Below are the code and all the weights of a small trained network. Each question names an input and a target symbol and asks about switching units off, where a switched-off unit gives its printed mean instead of its output.

import numpy as np


def w(rows, s, z=0):
    codes = np.array(rows[::2]) - 128.0
    scale = np.full(codes.shape[1], s)
    scale[-1] = z or s
    return codes * scale


def norm(h):
    return h / np.sqrt((h * h).mean(-1, keepdims=True) + 1e-5)


def f(y):
    return np.maximum(y, 0)


def softmax(a):
    e = np.exp(a - a.max(-1, keepdims=True))
    return e / e.sum(-1, keepdims=True)


def log_softmax(a):
    a = a - a.max(-1, keepdims=True)
    return a - np.log(np.exp(a).sum(-1, keepdims=True))


def net(x, mask):
    ids = ['ΛΠΣεηθω'.index(c) for c in x.split()]
    T = len(ids)
    res = E[ids] + P[:T]
    u = 0
    for l in range(2):
        r = norm(res)
        for j in range(2):
            rows = slice(2 * j, 2 * j + 2)
            q, k, v = (r @ M[l][rows].T for M in (Q, K, V))
            z = softmax(np.where(np.tri(T) > 0, q @ k.T / 2**0.5, -1e9)) @ v
            o = O[l][rows]
            res = res + np.where(mask[u + j], z, o[:, -1]) @ o[:, :-1]
        u += 2
        y = f(norm(res) @ A[l][:, :-1].T + A[l][:, -1])
        res = res + np.where(mask[u : u + 4], y, B[l][:, -1]) @ B[l][:, :-1]
        u += 4
    return log_softmax(norm(res)[-1] @ U[:, :-1].T + U[:, -1])


Q, K, V, O, A, B = {}, {}, {}, {}, {}, {}
E = w([
[119,161,129,83],'Λ',
[98,151,22,114],'Π',
[253,143,73,59],'Σ',
[136,101,135,193],'ε',
[83,135,90,210],'η',
[124,118,134,75],'θ',
[165,104,146,139],'ω',
],0.035)
P = w([
[23,81,255,179],'0',
[168,191,172,146],'1',
[178,174,145,139],'2',
[176,147,131,123],'3',
[213,126,94,92],'4',
[179,84,69,117],'5',
[215,115,71,128],'6',
[196,157,82,174],'7',
[179,131,65,129],'8',
],0.0068)
Q[0] = w([
[81,192,149,20],'0.h1',
[174,251,1,163],'0.h1',
[188,62,209,198],'0.h2',
[223,120,162,40],'0.h2',
],0.053)
K[0] = w([
[133,142,148,2],'0.h1',
[179,205,39,134],'0.h1',
[133,42,205,165],'0.h2',
[171,84,132,53],'0.h2',
],0.072)
V[0] = w([
[152,46,10,158],'0.h1',
[35,55,211,10],'0.h1',
[96,239,2,73],'0.h2',
[7,108,32,242],'0.h2',
],0.026)
O[0] = w([
[151,63,135,163,173],'0.h1',
[24,148,101,98,113],'0.h1',
[113,119,19,98,206],'0.h2',
[133,253,91,184,2],'0.h2',
],0.031,0.0097)
A[0] = w([
[95,33,36,197,138],'0.n1',
[70,191,103,94,98],'0.n2',
[217,84,40,100,39],'0.n3',
[184,134,2,152,2],'0.n4',
],0.042,0.0085)
B[0] = w([
[74,74,59,41,252],'0.n1',
[197,164,116,110,191],'0.n2',
[175,185,152,33,227],'0.n3',
[1,39,74,195,235],'0.n4',
],0.044,0.019)
Q[1] = w([
[110,74,3,93],'1.h1',
[164,128,157,66],'1.h1',
[158,43,186,75],'1.h2',
[181,188,116,231],'1.h2',
],0.05)
K[1] = w([
[221,2,82,173],'1.h1',
[169,189,121,105],'1.h1',
[86,55,125,23],'1.h2',
[135,204,214,202],'1.h2',
],0.048)
V[1] = w([
[254,18,53,138],'1.h1',
[152,144,100,51],'1.h1',
[219,174,72,192],'1.h2',
[141,161,72,54],'1.h2',
],0.036)
O[1] = w([
[114,213,63,252,170],'1.h1',
[152,52,69,146,172],'1.h1',
[181,149,4,116,2],'1.h2',
[201,76,196,113,216],'1.h2',
],0.026,0.019)
A[1] = w([
[178,125,47,197,175],'1.n1',
[189,107,18,41,206],'1.n2',
[29,163,72,97,1],'1.n3',
[163,115,110,2,118],'1.n4',
],0.053,0.0036)
B[1] = w([
[2,124,77,172,195],'1.n1',
[209,71,178,11,240],'1.n2',
[152,176,246,21,220],'1.n3',
[156,179,21,185,254],'1.n4',
],0.054,0.035)
U = w([
[123,195,109,125,143],'Λ',
[75,203,59,137,153],'Π',
[247,143,4,114,161],'Σ',
[128,42,222,164,158],'ε',
[3,2,82,29,3],'η',
[187,251,168,159,148],'θ',
[114,136,94,145,147],'ω',
],0.0098,0.0042)

Each question gives the input, a string of symbols that net reads in full, and the target symbol t.
The units are the heads (2 rows each of Q, K, V and O) and the neurons (one row each of A and B). Each row of codes is followed by its name. A weight is (code - 128) times the scale printed after its matrix; where a second scale follows, it is the last column's (O, A, B and U).
mask holds one flag per unit, layer by layer, with each layer's heads first. A switched-off unit (its flag False) gives its mean, the last column of its rows in O or B, instead of its output. The means were averaged over made-up inputs and are rounded, as every weight is.
A unit's drop is (log p(t) with every unit on - log p(t) with that unit switched off) / (log p(t) with every unit on - log p(t) with every unit switched off).
The circuit of an input: a set's keep is (log p(t) with only the set's units on - log p(t) with every unit switched off) / (log p(t) with every unit on - log p(t) with every unit switched off). Starting from all 12 units, units are removed one at a time, each time the one whose removal leaves the highest keep (on an exact tie, the one counted first), for as long as the keep stays at least 0.8.
circuit, biggest first: the units of the circuit, biggest drop first
most important unit: the unit with the biggest drop
k most important neurons: the k neurons with the biggest drops, biggest first
k most important neurons of layer l: the k neurons of layer l with the biggest drops, biggest first
drop when u is switched off: that unit's drop, to one decimal
input Π θ Λ θ Λ θ, target Σ: most important unit	0.n4
input Σ Σ Λ, target Σ: 4 most important neurons	1.n4, 0.n4, 0.n3, 0.n2
input ε Σ ω Σ ω, target ε: circuit, biggest first	0.h2, 0.n1
input Σ θ θ ω Π ε ε, target Π: 3 most important neurons	1.n1, 0.n1, 0.n3
input θ ε θ ω Π θ, target θ: circuit, biggest first	0.h1, 1.n3, 1.h1
input Σ Λ Π η Π Π Σ η ε, target Π: circuit, biggest first	0.h2, 1.n1, 1.h2
input θ Λ Σ η η, target Π: circuit, biggest first	0.h2, 1.n1
input θ Λ θ Π η θ ε, target Σ: 2 most important neurons	0.n4, 1.n3
input Λ Λ θ θ η, target Π: 2 most important neurons	0.n4, 0.n2
input ε η θ ε, target θ: 2 most important neurons of layer 1	1.n2, 1.n4
input ω Λ Π ε Π θ η Σ ε, target ε: drop when 0.h2 is switched off	0.8
input θ θ ε θ ω Σ, target Σ: drop when 0.h1 is switched off	0.1
input θ Σ Λ Π η ε η Π ε, target Σ: drop when 0.n1 is switched off	0.2
input η θ Λ θ ε Σ, target Σ: most important neuron of layer 1	1.n4
